Known rows, with every step that occurs
bepit-gipe-tavel-muva: [  45   94  -11   68  -95  142   19  110 -159  -38 -217  140  129   49
   38  270   78   64  -26  200 -180   65  117   83  -94 -138   -1  168
   56  151  221 -277  105  134  107  -89   24 -155 -101 -184  125   38
  246  155   86   13  -98   62 -163   25 -173  -62   50   75]
bepit-nukis-tevo-gemefak-mugan-fefo-gipe: [ -57   29   31  -91  164 -112  -44  -57  268   54  -56  -59  -50  120
  -25 -153   -5 -137   92  109   76    9  178 -231   29   21   35  238
  187    4  154  161  -43  140   90  -78   13   53   35  -66   67 -125
  -97 -118 -109  -37  -36   67 -120  -18  286  -50   80 -147]
vilako-nukis-fefo-gipe-tavel-muva-pepaz-fodos-tubi: [  60 -195   34  242  -15   23   91  -32 -334    9  -56   -9  241  -18
   86  223  144   50  -46    6  -48   60  114 -135  -89 -117  137 -209
   24  158  290 -364 -246  -22  -16  -64  -14  151  172  -97  136  335
  146   24   92   50  -55  -94    1   18 -439 -142   35  143]
gipe-tavel-bepit-vilako-muva-pepaz-fodos-tubi: [  33   26    3  274  -99   26  113  158 -180  -57   84   19  -36   65
   59  195  -38  106 -155   70  -33  118   54  -85 -128 -228   69 -220
   26   26  274 -125   39   35   48   37  -10  -45    4 -203    5   60
  109  -16  112   69 -103   22   29  110 -177  120  -41  246]
tevo-gemefak-mugan-fefo-muva-pepaz-fodos-tavel-bepit: [ -65  -44    9  103   66   85   46  129  -58  -12   12  -80 -217  -47
   47 -138 -126  173  -76 -128  -49    9   78   60 -118 -123    9  -64
  111   59  339   96  146  201   56   38   65  -35 -147  -85  -78  124
   18   40   64  -50    1   85   26  -86 -236  -96   20 -104]
muva-tavel-bepit-nukis-fefo-gipe-fodos-tubi-mugan: [ 145 -211   23   30 -248   19   73   89  236   63  -90   72   23  -31
  -22 -124    7  -84   21  -40  -84  213  151 -163 -128 -111  198 -290
   39   56   64 -266 -438  -39  -12  -25   68   91  181 -176  -36   91
  167   90   58  -25  -85  -12 -184  -48  101  -65  -12  184]
pepaz-gipe-tavel-bepit-gemefak-nukis: [ 102  105   20  166  -56  -12  -17   57 -145  -72  -70    0  139   74
  162  232   72   18 -204   -1 -163   60  199   33 -147   28  -11  -16
   33  -38  303 -180  158  120  163   15   90 -189   11  -70   -9  -50
 -155  146   36  112  -37   33  -91 -183 -155   67   59   54]
nukis-vilako-bepit-gemefak: [ 194  215  -88  119  -52 -101  -50  151  -45   -8  -49  -42   99  111
  110   42   54  238 -129   81 -152   76  127   59 -115   13   12 -227
   88  130  -49 -272   29  -82  111   32   11  -20    6 -118   21    2
    5   27   93   59  -40  215   37  -58 -326  188   27   33]
tevo-gemefak-mugan-fefo-tubi: [ -36  111  -30   70   86   91  -77   -2  142    9  -73   -2  -34  -13
   -7 -129  -89   78  -13  196   12  -83  137 -244  -60   53  -24  109
  171   59  248   55   34  100  100   39  -20   78 -178   -8    7 -109
  -76   77  -29   -6  -66  204  -47 -102   90  -39   47 -150]
pepaz-gipe-fodos-tavel: [ 145   45  -66   70  -49   55   30  172 -118  -30  -13  192 -108   43
  -36   44   75  112 -149 -111 -158  186  135  163 -149   29   93 -136
  -13  163  275 -130  -20   49   97  -36   94 -110  -35 -117   43   25
 -117  123  134    5   21  -15  -61 -102   38  -68  104  100]
bepit-gemefak-nukis-mugan-fefo-muva-tavel-gipe-fodos-tubi: [ 197  -34   56  261  110   58   91   67 -239  -57  -12  140  -56   55
   17  -79   54    1  -82   53 -255   62  121  110  -36 -166  -32 -265
  -31   16   92   88 -117  225   45   46   28  -13 -137    3  -81  118
   79  183  144  111   19  126 -104   40  262  -13   22  -45]
mugan-fefo-gemefak-nukis-vilako-bepit: [ 247   88   78  121 -106  -33  -24   87  196  -11  -11  -28  142   60
   96  -37   52  127 -265  -12  -40    7  170  127  -46   19  -45 -235
   59    5   40 -124  -13  -16  112   32  -21   21  -58   -5 -128  -44
 -167  -12   44  117  -66  141   53  -87 -122  164   40  -16]
pepaz-fodos-tavel-bepit-vilako-tevo-gemefak-nukis-fefo-gipe: [ -27   43  185  153  174 -334  -51  156  221   34 -110 -157    7   10
  138 -139   87   34  -28 -240  -79  134  131  -34  -75  -90   64 -274
  120  -60  -26  -92   10   42    4   41   76  -39  -97  -61   46    5
 -139  -87    1   34    2   59  -74 -184   57   43   83   22]
tevo-nukis-vilako-gipe-tavel-bepit-gemefak-mugan-fefo-tubi: [  94   -3  -19  109   63  -69   16   62 -116   11 -103 -187 -157   14
  145   75  -31 -157  -43  -36   28  -41   51  -28 -120   -9  -74  131
   65  -45   44  -48   93   53   32   33   60   49   -6  -35   19    4
 -173  -24  -74  -95  -92   93  -57   41 -398  139   22 -219]
tevo-nukis-fefo-gipe-tavel-bepit-vilako: [  33    3   45   17   66 -138    3   58  111   38 -152 -150  -22   25
   51  220   39   10 -178  -12  -47  107   66  110  -78 -109   81  105
   70   87  -13 -245  -72   55  -81  -12  137 -223  -15 -111   29   21
   22 -118   34   -9  -68  -53 -122  -58  -19   49   91   61]
tavel-gipe-fodos-muva-pepaz: [  97  -24 -135  115  146  128   36  177  -71   11  171  157  -19   47
  -41   17  106  171  -40  145  -17  129   78   85 -183 -184   55    3
   43  161  299  -20 -103   72  141   28    3  -85   45 -124  -75  162
  172  137  132   98  -20    5   30  -91   42  -78   28   -5]
tubi-fefo-nukis-tevo: [  20  120  -21 -181   71 -188   18   31   67   32  -95  129 -166   44
  -67  -41   49  -15   19  101 -136   87  148   -7  -49  -90   63  -23
   93  130  245    1   99   70   78  -34   49 -160  174 -103   34   -3
   24  -34   45   93  -23  -14  -75 -182   53   30  111   70]
tevo-gemefak-mugan-fefo-muva-tavel-bepit-nukis: [   7   19   79  -74  -39   57   67   77  164   -7 -135  -55 -116  -18
  -40 -232 -165  -73  -75   11  -73   26  149  -86  -90 -158  -35  141
  116  109  253   -7   58  184   46   -9   40 -112  -34  -63 -103  -59
  200   89    8  -44  -55   61 -107  -20   56  -88   20  -68]
gipe-tavel-bepit-nukis: [  45   81    7 -110 -115   66   20  170  -80  -26  -66   82   17   -1
    6  139   37   72 -147   36 -126   99  175   44 -144 -102   -1  331
   47  140  315 -286   40   61   84  -71   54 -256   75 -177  -48  -47
   73   75   37   37  -78    5  -82  -42 -219  -25   56  198]
nukis-vilako-muva-tavel-bepit-gemefak-mugan-fefo-fodos: [ 100  -24   77   41 -193  -89   75  222  -55  -86   31  -79 -213   68
   61  -44 -131    2  -96   36 -133   55  113   56  -45  -75  -23 -260
   22   31   36 -140   43   62   13   63   48  108  -79 -118  -66  -93
  102   -1   28  -14  -47  128  -37  -97 -221  112  -69 -128]
mugan-fefo-muva-tavel-bepit-nukis-vilako: [ 126   28  107 -169 -143  -18  120  201  -38   16  -42   56 -212  -21
  -23 -161  -44  -42 -333 -123 -174  173  133  174  -87 -148    1  -98
   33  189  153 -163  -40   67  -15  -44   77  -59  204  -95 -133   -4
  224   11  112   30   -3   42   -8   86 -225   10   -7  -89]
gemefak-mugan-fefo-gipe-tavel-muva-pepaz-fodos: [ -26 -111   -5  139  -16  115   41   17 -166  -45  -18   50   -3    2
  103  301  -13  118 -127  117   48  -33  114  -43  -32  -60    9   18
   49   89  379 -140   67  149   25  -69   67  183 -183 -112  -35  139
 -112   78   22  -14  -75  -14  -70  -53 -147 -216   43  -44]
vilako-nukis-tevo-gemefak-mugan-fefo-muva-tavel-bepit-gipe: [ -48   18  119 -155  -14    5  104   -1   -4   39 -285 -155 -123   63
  -33 -256  -39 -196  100   88  -75   86  128  -90    6 -192   -1  137
   79  -34  305  242   -8  230   42  -35   99 -109   44  -60   93  -27
  194   -6  -81  -96  -59   57 -169   -4 -126  -40   24 -227]
pepaz-fodos-tavel-bepit: [   9   79  -10  -42 -174   30   16  261 -156  -17  -18  108 -171  -51
   22  117   36  209 -181 -112 -169  159  115  244 -173  -39   20  -68
  -10  107  271 -201  229   74  118  -46   55 -198  -10 -194    9   76
    6  106   97    8   -1   81   33 -164 -312  -11   87  140]
nukis-tevo-gemefak-mugan-fefo-gipe-fodos: [ -47   -1    4 -118  225  -87  -64   13  174   48  -92   31 -144  119
  -44  -82   60   30   31  141   87   33  152 -174   14   39   38   51
  115  -27  147  196 -132  176   88  -25  106   54  -45  -82   32 -138
 -223  -93  -63  -36    2  130 -165  -75  467  -81   74  -78]
gemefak-mugan-fefo-gipe-tavel-bepit-vilako-tevo-nukis: [ -35   52   42 -107   53 -125   37   51  -48  -39  -71 -100  -72   35
   36  189  -32 -237  -45  -21  162   -8   79  -58   -1 -139  -19  385
   27   11  109  -54   54  138 -105  -39  166 -169 -328  -76 -101 -112
 -205  -69 -169 -110 -173  -85 -195  -68   81   13  111  -77]
bepit-gemefak-mugan-fefo: [  51  133  -38  113  -17   77  -63   52 -133  -51   21  102  -29   97
   68  112  -48   59  -84  174 -116  -23  131  -90  -54   40  -21   50
  102   71  215  -70  176  136   66  -25   26 -126 -307  -91  -34  -62
 -103  135   -3   21  -41  137  -82 -147  -61   83   44 -165]
fodos-pepaz-gipe-tavel-muva: [  23   73  -44   90 -128  177   50   27 -374  -42 -145  213  180   65
   32  347  -10  -90 -152  -12  -99   48  139   89 -134  -94   28   25
   14  187  413 -151  -48   74  134  -45   -3  -85   24 -145  165   90
  167  122   76   25 -102  -78  -49  -68 -155  -64  135  114]
gemefak-mugan-fefo-gipe: [  15   23   16   36  -52   95  -26   24   73   -7   55   96   13   44
   22   85  -20   39 -105  156   50  -72  146  -59  -30   41   41  117
   80  127  228  -56   16  102   35  -59   48   94 -194  -67   -5  -88
 -137   83   -4  -11  -78   44  -79 -180   29  -66   99 -134]
fodos-pepaz-gipe-tavel-bepit: [  -3   59   -8    1 -162  171   42   69 -288  -24  -62  120   87   43
   65  292  -15  -38 -183  -61  -88   69  159  116 -159  -52   67   91
   -3   59  479  -76  -69   52  122  -17   66 -146   85 -155  109   -1
   19   76   19   11  -99  -41    5 -135 -270  -30  127  141]
pepaz-fodos-gipe-tavel: [  -8   27  -87  136  179   47  -13  152 -191  -70  -45  117  -48   75
   14  282  122  238 -131  168 -180   17   75   58 -149  -34   54  -52
   22  174  283  -72   96   44  127  -88   24 -139  -19 -157   34   64
  -53   96  115   22   55   11   27 -106 -130 -136  152  263]
vilako-nukis-mugan-fefo-gipe-tavel-bepit-gemefak: [  88   -2  139   57 -155   44   22   29 -513  -44  -73  -45   57   84
  174  101   86  -46 -165   64 -197  -46  170   45   50   12   42  257
   -7   28  295 -133  -71   81  -57  -43  127  104  -49  -46  138  -63
 -163   10   -1   18  -40   77  -51   -7 -280  -69   89  -91]
nukis-mugan-fefo-fodos-tavel-bepit-vilako-tevo: [  -8   76  165  -73 -156 -152   50  226 -439  -65  -14   34 -196  -37
   14   -7  -20  -31 -123 -202 -250   78   67  276   48 -194   41  261
  -43   62   51   59  -98  102 -123   18  146  -19 -338 -129 -104  -90
  -30  -35  -31  -55  -95   32 -109  -70 -174  -17   74  -72]
nukis-vilako-bepit-gipe-fodos-tavel: [ 254   40  -43   75 -101   18   30  272   99   20  -80   49  -47   89
   34  -80  114  235   39  -64 -136  214   92  264 -106  -71   78 -224
   20  103   55 -228 -126  -49   69   -5   82  -82  -62 -179   66   48
  -34   24  156  -41  -35  153  -45   59 -244   75   25  109]
gemefak-nukis-fefo-gipe-fodos-muva: [ 138  -88   44  197   63  -13  -11  146  246   49   86  182  144   78
   12   54  211  154 -108  -28  -49   26  113   98 -139  -20  100 -204
   53  133   60 -176 -194   21   83   45   30  -73   12  -81  -10   24
   -9   52  247  116   35  -61 -101 -202  319   50   59   18]
bepit-nukis-tevo-gemefak-mugan-fefo-tubi: [ -79  119  -22  -86  165  -62  -40  -31  212   56 -109  -36 -108   39
  -74 -247  -50  -67  100  105   23   19  150 -280   -3   11  -26  236
  198  -31  176  200  -13  119  104  -10  -34   -8   35  -39    5 -111
  -72  -67 -101  -39  -50  133 -105   19  187   16   25 -203]
mugan-fefo-gemefak-nukis-vilako-bepit-gipe: [ 262   55  106  193 -102    3   -4   46  312   10  -50  -80  181  100
  141  -82   67   70 -133   39  -66   38  139  144  -21    0    2 -247
   88 -106   -3 -109   10   17  114    7  -26    9  -46  -21  -33  -42
 -149  -13   30   85  -77  197   32   11 -171  165   -2 -107]
tubi-mugan-fefo-nukis-vilako-gipe-tavel-muva: [ 147  -38   48   24  -30  -88   39   76 -330   32 -183   53  -41   11
  128   99   27 -142 -155   -5   13  -27  120 -108  -91 -116   17  -21
   52  218  369  -94 -160   14  105  -79   93  259   -2 -105  152  137
  101  -25  121   22  -99  -74 -139   31 -208  -79   68   79]
pepaz-fodos-muva-tavel: [  69   55  -73   90 -159   85   67  192  -69  -44   -4  174 -160   47
  -29  234   67  144 -164   84 -229  132   89  164 -173  -54   28 -139
  -12  200  285 -106  196   11  164  -43    3  -74 -124 -167   11   81
  209  154  204   40   36   -1   18 -103   55  -49   77  129]
gipe-tavel-bepit-gemefak-mugan: [   8  114  -60   63  -42  114  -43  147 -198  -75 -111   18   27   59
   93  256  -28  144    4  138 -139    1  151  -71 -144  -58  -41  233
   67   23  244 -190  133  124   89   12   88 -168 -255 -168  -24  -95
  -26  163   -4    4  -77   79 -162 -191 -232   52   37   53]
gemefak-mugan-fefo-gipe-tavel: [   7  -17   26   62  -40  149  -15   51  -62  -65  -27   74  -11   58
   47  241   13   84  -71  163    4  -95  159  -44  -20   15   12  266
   56  124  345  -81  -19  118    9  -73  103   73 -342  -79    2  -93
 -160   73    5  -47  -78  -20 -149 -133   41 -125  106  -22]
fodos-tavel-muva-pepaz: [  67   72  -60  113 -139  146   37  151 -191  -26   73  210  -15   29
  -38   41   10   34  -68   45 -184  122  155  162 -119 -146   13   41
   78  321  184 -216   83   28   69  -32  -23  -79 -101 -149  -29  203
  322  192  115   16  -93   22  -57 -119 -416  -79   86  -58]
gemefak-nukis-fefo-tubi-muva-tavel-bepit-gipe-fodos-pepaz: [ 102  -42  109  170 -191  146  121   94  556   49  -94   71  -51  -42
   13 -250  -59   10  -60  -14 -220  161  111  148 -163 -144   42 -364
   69  -26  138 -188 -246   43   61   75  -30 -149  177  -17   20   95
   83  157  102   42  -97  124  -50 -173  -35  144  -23  -52]
fefo-gemefak-nukis-pepaz-gipe-tavel-bepit-vilako: [ 137   69  145  312    4   62    4   23  104  -35 -167  -69  157   76
  150   92  -34   40 -199  -96 -110  141  161  -18  -87  -54   26 -110
   78 -184  184   28  -47   27   96   50   74   84   -2  -37  -13 -103
 -167  -17   -9  139  -34  -64  -29 -104   55  165   38   61]
tavel-bepit-gipe-fodos-muva-pepaz: [  94  -50  -46   87  -82  176   73  175   31   46  151  157    3   78
   14   -2  101   76  -18   93  -76  157   59  145 -174 -165  126   17
   47   26  219 -100  -48   64  114   32   47 -171  112 -205  -49   59
  170  124  138   40  -56   85  -19   -3 -148   -4  -38  -69]
mugan-fefo-tubi-pepaz: [  40  116  -47   51 -130  125   -7   -6  -49  -33    7  145  -82    0
  -42 -194  -50   75 -201  163  -57  -18  143  -23  -56   37   49   34
  130  108  237  -65  -14   10   56   -5  -20  -16   24  -23  -71   16
   20   69   32   46  -83  139  -20  -59  -34  -72   61 -268]
tevo-gemefak-nukis-mugan: [  80  144  -29   95  130  -18 -110   28  195   48  -62   67  125   62
   53   39   28   98 -106  180 -187  -24  222  -71  -61   36   -3   83
  133  119  210   85  -22   66  212   30   -4   54 -103  -77   96 -133
   -4   31   97  207  -33  171  -50 -158   80   27  149  182]
tevo-nukis-vilako-gipe-fodos-tubi-mugan-fefo: [ 248 -133 -124   36  -37  -70   31   37  -17   81  -17   92 -145   35
    8   52   37 -265 -127  -34  105  108   31  -83 -138  -43   91 -250
   12  162  126   22 -259   -1  114  -54   48   82  104 -129   35  118
  -56  -67   36   10  -85   22  -54  108   -2  156   63  155]
nukis-tevo-gemefak-mugan-fefo: [ -92  127  -24 -140  138  -61  -92   25   53   33 -133   17 -106   80
  -29   31  -18    2   16  169  -19    9  166 -183    3    8  -26  179
  129    3  301  276   32  183  139  -32   51  -97 -166 -113   43 -120
  -20  -50 -101   -9  -53  111 -128 -103  178   27   96  -53]
pepaz-gipe-tavel-bepit-nukis-mugan-fefo-tubi: [  41   22   80    2 -171   46   63   45 -243    9 -129  -14   24  -94
   99   55  -34  -19 -236 -121 -161    4  144   32   -3   30   50  248
  -14  -96  404   17 -105   92    3   -7   85  113  127  -59   51 -107
 -173   20  -13   -5  -93    7  -23  142 -125 -104   44  -32]

Rows
[ 286  -37    3  351   84  -59   27  174  -99   13  107  150  -48  155
  111 -117  129  -80  -64  -83 -162  187  137  120 -171 -131  -18 -345
   90  205  -39 -188  -24  -22  124   35  -10  119   84  -89  -27  220
   23  127  177  104    3   96  -79  -44 -419   94   14 -132] | bepit-gemefak-nukis-vilako-gipe-fodos-tavel-muva-pepaz
[ 113   43  173  215 -116  -30  -21   94 -311  -29  -64   24   52   67
  241  207   83  -48 -206   31 -248  -94  167  116  -32  -34  -61  209
  -10  -58  265   80   97  136   88   -1   82    4 -144  -80   47  -59
 -161   97   14   55  -87   90 -112  -55 -277   66   95  -11] | vilako-gipe-tavel-bepit-gemefak-nukis-mugan-fefo
[   3  -16  135  215 -101  -39  101  128  -79  -51   99  -65 -146   90
  134   93  -23  112 -323   68   25   55   66   40   -6 -130   68 -189
   45    7  265  -96  107   78  -50   -4   78   85    2 -112   -6   10
 -135 -108   77    9  -59   37   41   79  -42  -14  -22  -32] | mugan-fefo-gipe-tavel-bepit-vilako-muva-pepaz-fodos
[  76 -182 -119  199  105  -61   92  -13  -74  -28   56 -135   21    9
    9  338   82   53  -70 -114 -136   32   30  236 -148  -56  153   90
   32  162  184 -111 -165    9   37   28   73 -135    0  -75  -16  237
  170  -86  130  -12  -18 -243   -4  -88 -162  -81   57   55] | tevo-nukis-fefo-fodos-muva-pepaz-gipe-tavel
[ 121  -28   86   83  156  -41  -77    1  211   49    8   94   20   89
   68  -84   96   57 -180  117  -65  -31  203  -25   28   92   45  -45
   89   41  173   80 -167  121  105   14   78  162  -53  -12   43 -141
 -284  -39   90  147   19  199  -68  -60  430  -95  117   53] | tevo-gemefak-nukis-mugan-fefo-gipe-fodos
[   0  -45   34  271   75  -21  104  169 -115 -107  152  -56  -46  136
  -27   -8  -29   79  -87  181  -98   11   17   82  -99 -301  102    2
   71  186   41  -35 -109   11  -18   63   10  -40   74 -141 -110   21
  179  -13  102   -3  -70  -33   -5  -81 -270  -47   17   62] | fefo-fodos-gipe-tavel-bepit-vilako-muva-pepaz
[ 118  100   -3  163   25   90  108  189   46  -29   -2  174 -161  174
  -85 -102  -80  -38  -80  171  -55  235   86   57 -103 -284   11 -320
   34  171  196   -1 -100   36   54   29  -38 -109  -21 -130   78   54
  194   47  128   53  -58   52  -19  -33  260   59   55   73] | bepit-vilako-muva-tavel-gipe-fodos-pepaz
[  -4   55  -17  235 -139  183   58   48   -1 -106   18 -106 -126  -47
  111  -51 -178  111  -88  136 -138  -82   94  -96  -97  -77  -60  151
  121   -2  303 -122   39  142    3   67   23   35 -197   26 -129    8
  -93  185  -55  -33 -143  111  -48 -109 -254   82  -66 -230] | gipe-tavel-bepit-gemefak-mugan-fefo-tubi-muva-pepaz
[  12   56    0   67  191 -195   22   20   61   -5 -299 -262  119  -25
   82  232  -74 -125  -19 -210  -12   61   63 -138  -93 -111   48   83
   40 -205  -18  -38  -51   87  -67   38  115 -154 -220  -68  -13  -90
 -148  -88 -179  -53 -135 -191 -174  -96   16  102   69   27] | pepaz-gipe-tavel-bepit-vilako-tevo-nukis-fefo-gemefak-mugan
[  28   31   92  155 -111   46  -13  113 -316  -63  -98  -24  -15   55
  179  208  -10  -25  -63   78  -90  -88  111  -45 -103  -68  -56  254
   25  -30  302  -17  159  151   60  -27   83  -66 -222 -118   14  -45
 -115  150  -74  -89 -114   51 -142  -94 -313   30   47  -87] | vilako-gipe-tavel-bepit-gemefak-mugan-fefo
[ 121   21  128  115  -57   45   33  -13 -370  -29 -102    8  -10  120
   80  130   52  -52 -230  130 -144   12  117   -7   99  -71   76  273
   23  177  361    0 -217   51 -106  -68  136  203 -238  -34  142 -105
 -204  -75   74   61  -40  -33  -97   67   -6  -71  126  -15] | bepit-vilako-nukis-mugan-fefo-gipe-tavel
[ 120  -94   81  154    5  -76  101  114 -181  -37 -109 -131  -41   16
  -52  -27   49    8  -19   51 -191  197   17  119  -97 -310   81  -28
   10  234  219  -88 -269   26  -29   21   29  -37  -68  -46   17  187
  349   33  127   57    6 -155  -42 -141  -62  -45   22  -44] | bepit-vilako-nukis-fefo-fodos-muva-tavel-gipe
[ 103 -136   53  260  -49  -79   55   42  -21  -16   41   10  137  -49
   40   48   42   47 -105 -199 -195  109  144  232 -108  -94   94 -235
   53  178  141 -194 -139   53   53   38   15    3   49  -52  -67  282
  157   92  127   73  -49 -126  -67 -256 -398  -89   43  -73] | gemefak-nukis-fefo-fodos-tavel-muva-pepaz-gipe
[ 155   59   -9  169 -208  -26  102  208  -29  -55  -45   83 -121  104
  -22 -246 -120  -28 -178 -146  -18  203   78   82 -121 -153  130 -307
   25   27  235  -51  -57   41   39   62   63 -119  103 -152   56  -51
   18   -7  128   38  -75  -63  -89   25  197   74   38  -12] | tubi-pepaz-gipe-fodos-tavel-bepit-vilako-muva
[  24   32  -13   -4  -75  -59  121  173  125   37  -68   -7  -86   13
   57  105   66 -114  126 -122 -101  193   63  167 -123  -95   44  -84
  -21 -100   60  -20  250  -35  111  -50   40 -200   64 -188   83  155
  255  -13  -38  -86  -58  -37   65    0 -136  102   70   43] | vilako-tevo-nukis-pepaz-fodos-muva-tavel-bepit-gipe
[ 127   39   70  306  -44  108    9  142   69  -32 -102  145   69   18
   65    5   26  155  -60 -162 -178  125  156  173 -118  -29  -56 -327
   72   16   33 -152  209   21  174  -17  -87   53  -35  -84   32  174
   53   86  115  106   35   17   47 -162  -88  105   72   55] | fefo-gemefak-nukis-pepaz-fodos-tavel-muva
[ 119 -167   66   41 -121   85   96  114  -54   68  247  147  -16   52
   42  -98   59  -51 -151  -69  -46   49   98  143  -22  -95  143  159
   14   30  219    7 -242   52  -14   16   62  124  162 -133  -75   -1
  -22  -10  118   42  -44    3   18  115   74 -111   10 -123] | tavel-bepit-nukis-mugan-fefo-gipe-fodos-muva-pepaz
[ -42  -43  -47   26   65  -55  -16  -69  -97 -100    1  -12   58    9
  -59 -153  -96 -134  203   76   74 -116  139 -301  -50  -77   77  178
  131   21  177   58 -225   78   81   11  -24   43 -224  -57  -97  -31
   82  -10 -160  -12 -150   67 -115 -102  106 -118   63  -28] | vilako-tevo-gemefak-mugan-fefo-fodos-tubi-pepaz
[ 190 -143  -91  278 -106  189   57 -104  -71  -20   69  109   36   45
   21  -38  -42  -88 -150   23  -28  104  109 -200  -90    8  189 -371
   61  -57  244   51 -295   41   82    5   18  238   -8  -47  -94   89
 -141   88   -4   49  -69   31  -24   17  139  -55  -27  -20] | muva-pepaz-gipe-fodos-tubi-mugan-fefo-gemefak
[  89   80  108   89 -115   39  -47  112 -305  -55  -47   84   30   62
  183  245   56   53 -224   57 -280  -34  199  129    5    1  -65  182
    4  -54  318  -13   89  171   61   18  114 -144 -247  -97  -34  -99
 -148   83   40  113  -54  128 -112  -79 -131   72   76   23] | gipe-tavel-bepit-gemefak-nukis-mugan-fefo
[  41   13 -142  181  -56  119   87  102   -5  -54  -69   32 -159  -31
  -48 -125  -24  140  -14  140  -92  107   72   72 -184 -119   34 -163
   57   57  290   -2   63    6  175   24  -69   94   73  -59    8  203
  271  162  118   51  -13   26   49  -72  105 -179   50 -140] | fefo-tubi-pepaz-fodos-muva-tavel-gipe
[  11    5   67   24  -30  -75   85  264  -39   35 -109    2  -96 -109
   11  -89   19  269 -177 -348 -229  140   54  259 -182 -141   68 -181
   45  124   87 -269   74   95   -3  -29   29 -269  174 -156    1  174
  151    6  201  -16   59  -51    5  -47 -290   33   12   62] | pepaz-fodos-tavel-bepit-nukis-fefo-muva
